Here is a tiny trained network, its code and every weight. The questions are about switching its units off for an input and a class, where a switched-off unit gives its printed mean instead of its output.

import numpy as np


def w(rows, s, z=0):
    codes = np.array(rows[::2]) - 128.0
    scale = np.full(codes.shape[1], s)
    scale[-1] = z or s
    return codes * scale


def f(y):
    return np.maximum(y, 0)


def log_softmax(a):
    a = a - a.max(-1, keepdims=True)
    return a - np.log(np.exp(a).sum(-1, keepdims=True))


def net(x, mask):
    res = np.array(x, float).reshape(1, 6) / 4 @ E
    y = f(res @ A[0][:, :-1].T + A[0][:, -1])
    res = res + np.where(mask, y, B[0][:, -1]) @ B[0][:, :-1]
    return log_softmax(res[-1] @ U[:, :-1].T + U[:, -1])


A, B = {}, {}
E = w([
[55,86,50],'x0',
[48,160,204],'x1',
[144,2,186],'x2',
[129,132,130],'x3',
[127,129,126],'x4',
[128,127,127],'x5',
],0.0096)
A[0] = w([
[126,243,67,5],'n1',
[106,238,87,138],'n2',
[208,119,43,70],'n3',
[202,93,66,65],'n4',
[29,160,208,111],'n5',
[196,160,189,142],'n6',
[3,152,205,76],'n7',
[35,152,189,57],'n8',
[219,197,214,93],'n9',
],0.0076,0.0034)
B[0] = w([
[102,73,255,222],'n1',
[63,38,216,253],'n2',
[203,200,159,211],'n3',
[236,195,183,200],'n4',
[204,188,92,227],'n5',
[43,58,18,212],'n6',
[208,199,94,230],'n7',
[215,201,103,198],'n8',
[56,72,14,233],'n9',
],0.007,0.0053)
U = w([
[197,186,135,49],'0',
[106,111,118,254],'1',
[103,65,243,114],'2',
[66,102,6,78],'3',
],0.014,0.0054)

Each question gives the input, the list of numbers given to net, and the class t.
The units are the neurons (one row each of A and B). Each row of codes is followed by its name. A weight is (code - 128) times the scale printed after its matrix; where a second scale follows, it is the last column's (A, B and U).
mask holds one flag per neuron, in row order. A switched-off neuron (its flag False) gives its mean, the last column of its row in B, instead of its output. The means were averaged over made-up inputs and are rounded, as every weight is.
A unit's drop is (log p(t) with every unit on - log p(t) with that unit switched off) / (log p(t) with every unit on - log p(t) with every unit switched off).
The circuit of an input: a set's keep is (log p(t) with only the set's units on - log p(t) with every unit switched off) / (log p(t) with every unit on - log p(t) with every unit switched off). Starting from all 9 units, units are removed one at a time, each time the one whose removal leaves the highest keep (on an exact tie, the one counted first), for as long as the keep stays at least 0.8.
units of the circuit, in order: the units of the circuit, biggest drop first
most important unit: the unit with the biggest drop
k most important neurons: the k neurons with the biggest drops, biggest first
drop of u: that unit's drop, to one decimal
input [-6,5,-1,-8,-8,-7], class 1: units of the circuit, in order -> [n9]
input [-6,-2,-6,8,1,-4], class 2: units of the circuit, in order -> [n1, n2]
input [-4,-2,7,2,8,-7], class 1: 3 most important neurons -> [n2, n1, n6]
input [4,7,-2,0,6,-6], class 0: units of the circuit, in order -> [n7, n8]
input [-8,-4,-3,-7,3,-1], class 3: units of the circuit, in order -> [n9, n6]
input [-7,4,-6,3,-8,-5], class 1: 2 most important neurons -> [n9, n1]
input [-7,0,-2,0,0,-4], class 3: 2 most important neurons -> [n9, n6]
input [3,3,-6,-5,-1,-4], class 2: units of the circuit, in order -> [n2, n1]
input [-4,0,-7,-4,-2,2], class 2: 2 most important neurons -> [n1, n2]
input [-5,-4,6,-4,-6,-5], class 1: 3 most important neurons -> [n2, n1, n6]
input [1,8,-6,-2,5,-2], class 0: 3 most important neurons -> [n7, n5, n8]
input [-6,-2,-6,-7,-6,-2], class 1: 2 most important neurons -> [n9, n1]
input [4,-6,-6,-5,-5,-2], class 0: 2 most important neurons -> [n3, n4]
input [6,6,-3,-8,6,8], class 0: most important unit -> n7
input [-6,6,3,7,8,4], class 1: 2 most important neurons -> [n9, n6]
input [4,5,-8,-5,2,1], class 2: drop of n2 -> 0.7
input [5,-3,-7,6,-2,2], class 2: drop of n2 -> 0.2
input [-3,8,8,-1,5,5], class 0: drop of n5 -> 0.2
